Here is a tiny trained network, its code and every weight. The questions are about switching its units off for an input and a class, where a switched-off unit gives its printed mean instead of its output.

import numpy as np


def w(rows, s, z=0):
    codes = np.array(rows[::2]) - 128.0
    scale = np.full(codes.shape[1], s)
    scale[-1] = z or s
    return codes * scale


def norm(h):
    return h / np.sqrt((h * h).mean(-1, keepdims=True) + 1e-5)


def f(y):
    return np.maximum(y, 0)


def log_softmax(a):
    a = a - a.max(-1, keepdims=True)
    return a - np.log(np.exp(a).sum(-1, keepdims=True))


def net(x, mask):
    res = np.array(x, float).reshape(1, 2) / 4 @ E
    u = 0
    for l in range(2):
        y = f(norm(res) @ A[l][:, :-1].T + A[l][:, -1])
        res = res + np.where(mask[u : u + 8], y, B[l][:, -1]) @ B[l][:, :-1]
        u += 8
    return log_softmax(norm(res)[-1] @ U[:, :-1].T + U[:, -1])


A, B = {}, {}
E = w([
[209,225,124],'x0',
[20,249,167],'x1',
],0.002)
A[0] = w([
[198,101,66,127],'0.n1',
[100,162,106,171],'0.n2',
[58,107,161,135],'0.n3',
[30,53,158,2],'0.n4',
[145,93,135,202],'0.n5',
[143,154,101,31],'0.n6',
[131,130,141,84],'0.n7',
[143,4,117,93],'0.n8',
],0.012,0.0026)
B[0] = w([
[110,212,81,244],'0.n1',
[40,122,164,180],'0.n2',
[247,115,205,198],'0.n3',
[253,196,67,213],'0.n4',
[199,81,173,189],'0.n5',
[128,110,104,142],'0.n6',
[84,126,66,128],'0.n7',
[109,51,87,254],'0.n8',
],0.0064,0.006)
A[1] = w([
[100,39,103,140],'1.n1',
[247,165,101,135],'1.n2',
[77,203,40,247],'1.n3',
[175,147,145,255],'1.n4',
[82,183,76,54],'1.n5',
[89,153,173,57],'1.n6',
[90,163,212,117],'1.n7',
[129,84,127,190],'1.n8',
],0.014,0.0032)
B[1] = w([
[125,236,165,163],'1.n1',
[10,71,167,252],'1.n2',
[134,2,145,218],'1.n3',
[93,199,191,194],'1.n4',
[134,88,33,165],'1.n5',
[80,237,36,154],'1.n6',
[154,163,105,175],'1.n7',
[230,220,146,152],'1.n8',
],0.0059,0.011)
U = w([
[215,57,194,126],'0',
[115,116,119,9],'1',
[223,162,63,154],'2',
[29,3,110,143],'3',
[114,115,119,10],'4',
[73,154,225,160],'5',
[66,130,5,149],'6',
[85,214,101,160],'7',
],0.021,0.014)

Each question gives the input, the list of numbers given to net, and the class t.
The units are the neurons (one row each of A and B). Each row of codes is followed by its name. A weight is (code - 128) times the scale printed after its matrix; where a second scale follows, it is the last column's (A, B and U).
mask holds one flag per neuron, layer by layer. A switched-off neuron (its flag False) gives its mean, the last column of its row in B, instead of its output. The means were averaged over made-up inputs and are rounded, as every weight is.
A unit's drop is (log p(t) with every unit on - log p(t) with that unit switched off) / (log p(t) with every unit on - log p(t) with every unit switched off).
The circuit of an input: a set's keep is (log p(t) with only the set's units on - log p(t) with every unit switched off) / (log p(t) with every unit on - log p(t) with every unit switched off). Starting from the 12 units with the biggest drops (on a tie, the unit counted first), units are removed one at a time, each time the one whose removal leaves the highest keep (on an exact tie, the one counted first), for as long as the keep stays at least 0.8.
units of the circuit, in order: the units of the circuit, biggest drop first
most important unit: the unit with the biggest drop
k most important neurons: the k neurons with the biggest drops, biggest first
k most important neurons of layer l: the k neurons of layer l with the biggest drops, biggest first
input [-3,-2], class 0: most important unit : 0.n8
input [1,4], class 7: units of the circuit, in order : [0.n4; 1.n2]
input [1,-6], class 2: 2 most important neurons of layer 1 : [1.n2; 1.n8]
input [-1,-2], class 2: units of the circuit, in order : [0.n8; 1.n2; 1.n8]
input [-3,3], class 5: units of the circuit, in order : [0.n3; 1.n3]
input [-6,-7], class 2: 2 most important neurons : [0.n8; 1.n3]
input [-6,3], class 5: units of the circuit, in order : [0.n3; 1.n3]
input [-1,7], class 7: units of the circuit, in order : [0.n2; 1.n2]
input [0,5], class 7: 2 most important neurons of layer 1 : [1.n6; 1.n2]
input [-3,-4], class 2: 2 most important neurons of layer 1 : [1.n8; 1.n3]
input [-8,3], class 5: 4 most important neurons : [1.n2; 0.n3; 1.n4; 1.n3]
input [8,6], class 6: 2 most important neurons of layer 0 : [0.n3; 0.n4]
input [-8,-8], class 2: 3 most important neurons : [0.n8; 1.n3; 1.n8]
input [-3,1], class 5: units of the circuit, in order : [1.n3]
input [2,5], class 7: 2 most important neurons : [0.n1; 1.n2]
input [3,2], class 6: 3 most important neurons : [0.n4; 0.n3; 0.n8]
input [6,-3], class 3: 3 most important neurons : [0.n3; 0.n1; 1.n3]
input [6,4], class 6: 4 most important neurons of layer 0 : [0.n4; 0.n3; 0.n5; 0.n8]
input [0,3], class 7: 2 most important neurons : [0.n4; 0.n2]
input [-6,7], class 5: units of the circuit, in order : [0.n3]
input [-4,-2], class 0: 2 most important neurons : [0.n8; 1.n8]
input [5,1], class 3: 4 most important neurons : [0.n5; 1.n3; 0.n3; 0.n6]
input [6,5], class 6: 2 most important neurons of layer 0 : [0.n3; 0.n4]
input [5,3], class 6: 3 most important neurons : [0.n4; 0.n3; 0.n5]
input [0,2], class 7: 4 most important neurons of layer 0 : [0.n4; 0.n2; 0.n5; 0.n8]
input [-4,-4], class 2: 3 most important neurons : [0.n8; 1.n8; 1.n3]
input [-7,-7], class 2: 2 most important neurons of layer 0 : [0.n8; 0.n3]
